Here is a tiny trained network, its code and every weight. The questions are about switching its units off for an input and a target symbol, where a switched-off unit gives its printed mean instead of its output.

import numpy as np


def w(rows, s, z=0):
    codes = np.array(rows[::2]) - 128.0
    scale = np.full(codes.shape[1], s)
    scale[-1] = z or s
    return codes * scale


def f(y):
    return np.maximum(y, 0)


def softmax(a):
    e = np.exp(a - a.max(-1, keepdims=True))
    return e / e.sum(-1, keepdims=True)


def log_softmax(a):
    a = a - a.max(-1, keepdims=True)
    return a - np.log(np.exp(a).sum(-1, keepdims=True))


def net(x, mask):
    ids = ['Δβηλμξπσ'.index(c) for c in x.split()]
    T = len(ids)
    res = E[ids] + P[:T]
    r = res
    for j in range(3):
        rows = slice(2 * j, 2 * j + 2)
        q, k, v = (r @ M[0][rows].T for M in (Q, K, V))
        z = softmax(np.where(np.tri(T) > 0, q @ k.T / 2**0.5, -1e9)) @ v
        o = O[0][rows]
        res = res + np.where(mask[j], z, o[:, -1]) @ o[:, :-1]
    y = f(res @ A[0][:, :-1].T + A[0][:, -1])
    res = res + np.where(mask[3:15], y, B[0][:, -1]) @ B[0][:, :-1]
    return log_softmax(res[-1] @ U[:, :-1].T + U[:, -1])


Q, K, V, O, A, B = {}, {}, {}, {}, {}, {}
E = w([
[127,248,132],'Δ',
[123,137,126],'β',
[85,249,86],'η',
[51,238,63],'λ',
[165,28,159],'μ',
[255,249,117],'ξ',
[108,118,80],'π',
[98,116,72],'σ',
],0.0054)
P = w([
[98,213,209],'0',
[94,202,193],'1',
[100,203,173],'2',
[113,198,155],'3',
[118,191,138],'4',
[128,185,121],'5',
[137,175,106],'6',
[145,168,89],'7',
[156,157,74],'8',
[164,145,59],'9',
[174,134,44],'10',
[180,120,27],'11',
[190,111,16],'12',
[198,100,1],'13',
],0.0058)
Q[0] = w([
[157,98,176],'H1',
[71,52,158],'H1',
[221,77,220],'H2',
[110,97,107],'H2',
[43,28,153],'H3',
[122,253,19],'H3',
],0.03)
K[0] = w([
[87,153,155],'H1',
[152,154,219],'H1',
[253,123,61],'H2',
[84,106,112],'H2',
[156,160,215],'H3',
[199,113,82],'H3',
],0.035)
V[0] = w([
[185,153,148],'H1',
[141,164,180],'H1',
[126,139,113],'H2',
[79,115,169],'H2',
[251,139,182],'H3',
[141,174,106],'H3',
],0.018)
O[0] = w([
[219,139,109,166],'H1',
[177,85,82,176],'H1',
[126,136,147,154],'H2',
[177,138,92,130],'H2',
[250,146,216,205],'H3',
[107,83,167,254],'H3',
],0.013,0.0047)
A[0] = w([
[81,134,103,107],'N1',
[115,90,142,239],'N2',
[98,186,122,254],'N3',
[161,171,52,129],'N4',
[151,132,131,162],'N5',
[166,111,69,108],'N6',
[166,119,34,138],'N7',
[144,144,81,230],'N8',
[149,3,93,179],'N9',
[129,6,153,62],'N10',
[111,242,132,10],'N11',
[155,127,59,165],'N12',
],0.019,0.0045)
B[0] = w([
[171,208,128,184],'N1',
[189,173,85,174],'N2',
[78,132,1,240],'N3',
[176,85,211,212],'N4',
[139,172,125,254],'N5',
[76,91,158,177],'N6',
[49,64,146,202],'N7',
[201,89,142,234],'N8',
[58,227,197,200],'N9',
[210,52,74,162],'N10',
[48,221,205,176],'N11',
[93,54,141,200],'N12',
],0.037,0.0052)
U = w([
[180,33,170,48],'Δ',
[147,74,104,148],'β',
[200,2,51,195],'η',
[192,106,5,131],'λ',
[12,129,242,55],'μ',
[214,213,162,218],'ξ',
[28,181,141,209],'π',
[35,218,125,6],'σ',
],0.0052,0.0027)

Each question gives the input, a string of symbols that net reads in full, and the target symbol t.
The units are the heads (2 rows each of Q, K, V and O) and the neurons (one row each of A and B). Each row of codes is followed by its name. A weight is (code - 128) times the scale printed after its matrix; where a second scale follows, it is the last column's (O, A, B and U).
mask holds one flag per unit, heads first, then neurons. A switched-off unit (its flag False) gives its mean, the last column of its rows in O or B, instead of its output. The means were averaged over made-up inputs and are rounded, as every weight is.
A unit's drop is (log p(t) with every unit on - log p(t) with that unit switched off) / (log p(t) with every unit on - log p(t) with every unit switched off).
unit that matters most: the unit with the biggest drop
k most important neurons: the k neurons with the biggest drops, biggest first
which heads matter: for each layer, one digit per head in row order, 1 if its drop is at least 0.15 and else 0, layers parted by /
input λ μ Δ Δ ξ η Δ λ σ ξ ξ Δ Δ π, target μ: unit that matters most -> N9
input β μ ξ η Δ η, target η: 2 most important neurons -> (N9, N11)
input η η ξ μ, target ξ: 2 most important neurons -> (N9, N10)
input μ μ β, target η: which heads matter -> 101
input π μ π μ Δ β μ π, target η: 2 most important neurons -> (N11, N8)
input η μ λ Δ ξ β ξ Δ Δ Δ ξ, target ξ: 4 most important neurons -> (N5, N3, N7, N12)
input σ π η λ ξ μ β β, target Δ: which heads matter -> 011
input Δ μ Δ λ β η ξ Δ β ξ η λ, target ξ: 2 most important neurons -> (N7, N3)
input η β β Δ Δ Δ ξ σ λ Δ ξ η η, target ξ: which heads matter -> 101
input Δ σ Δ β η σ Δ Δ, target σ: 4 most important neurons -> (N11, N3, N1, N10)
input ξ β Δ μ σ ξ, target σ: which heads matter -> 110
input η η Δ π, target μ: which heads matter -> 111
input Δ Δ μ μ λ, target μ: which heads matter -> 011
input Δ Δ Δ, target Δ: unit that matters most -> H1
input Δ π σ β μ π λ Δ π σ π Δ ξ, target π: which heads matter -> 110
input π Δ π Δ μ ξ ξ Δ η Δ Δ η Δ, target η: which heads matter -> 101
input Δ η β η η η λ η Δ ξ Δ, target ξ: which heads matter -> 001
input σ ξ ξ, target σ: 2 most important neurons -> (N11, N4)
input η Δ Δ β ξ η σ β β ξ η ξ π Δ, target π: which heads matter -> 100
input π λ μ Δ, target μ: which heads matter -> 111
input η Δ Δ Δ η Δ μ β μ μ π, target η: 2 most important neurons -> (N11, N9)
input Δ Δ Δ σ, target μ: which heads matter -> 111
input μ μ η Δ Δ ξ η Δ μ ξ μ Δ ξ σ, target ξ: unit that matters most -> H1
input μ Δ β Δ ξ ξ Δ λ, target ξ: 3 most important neurons -> (N3, N7, N12)
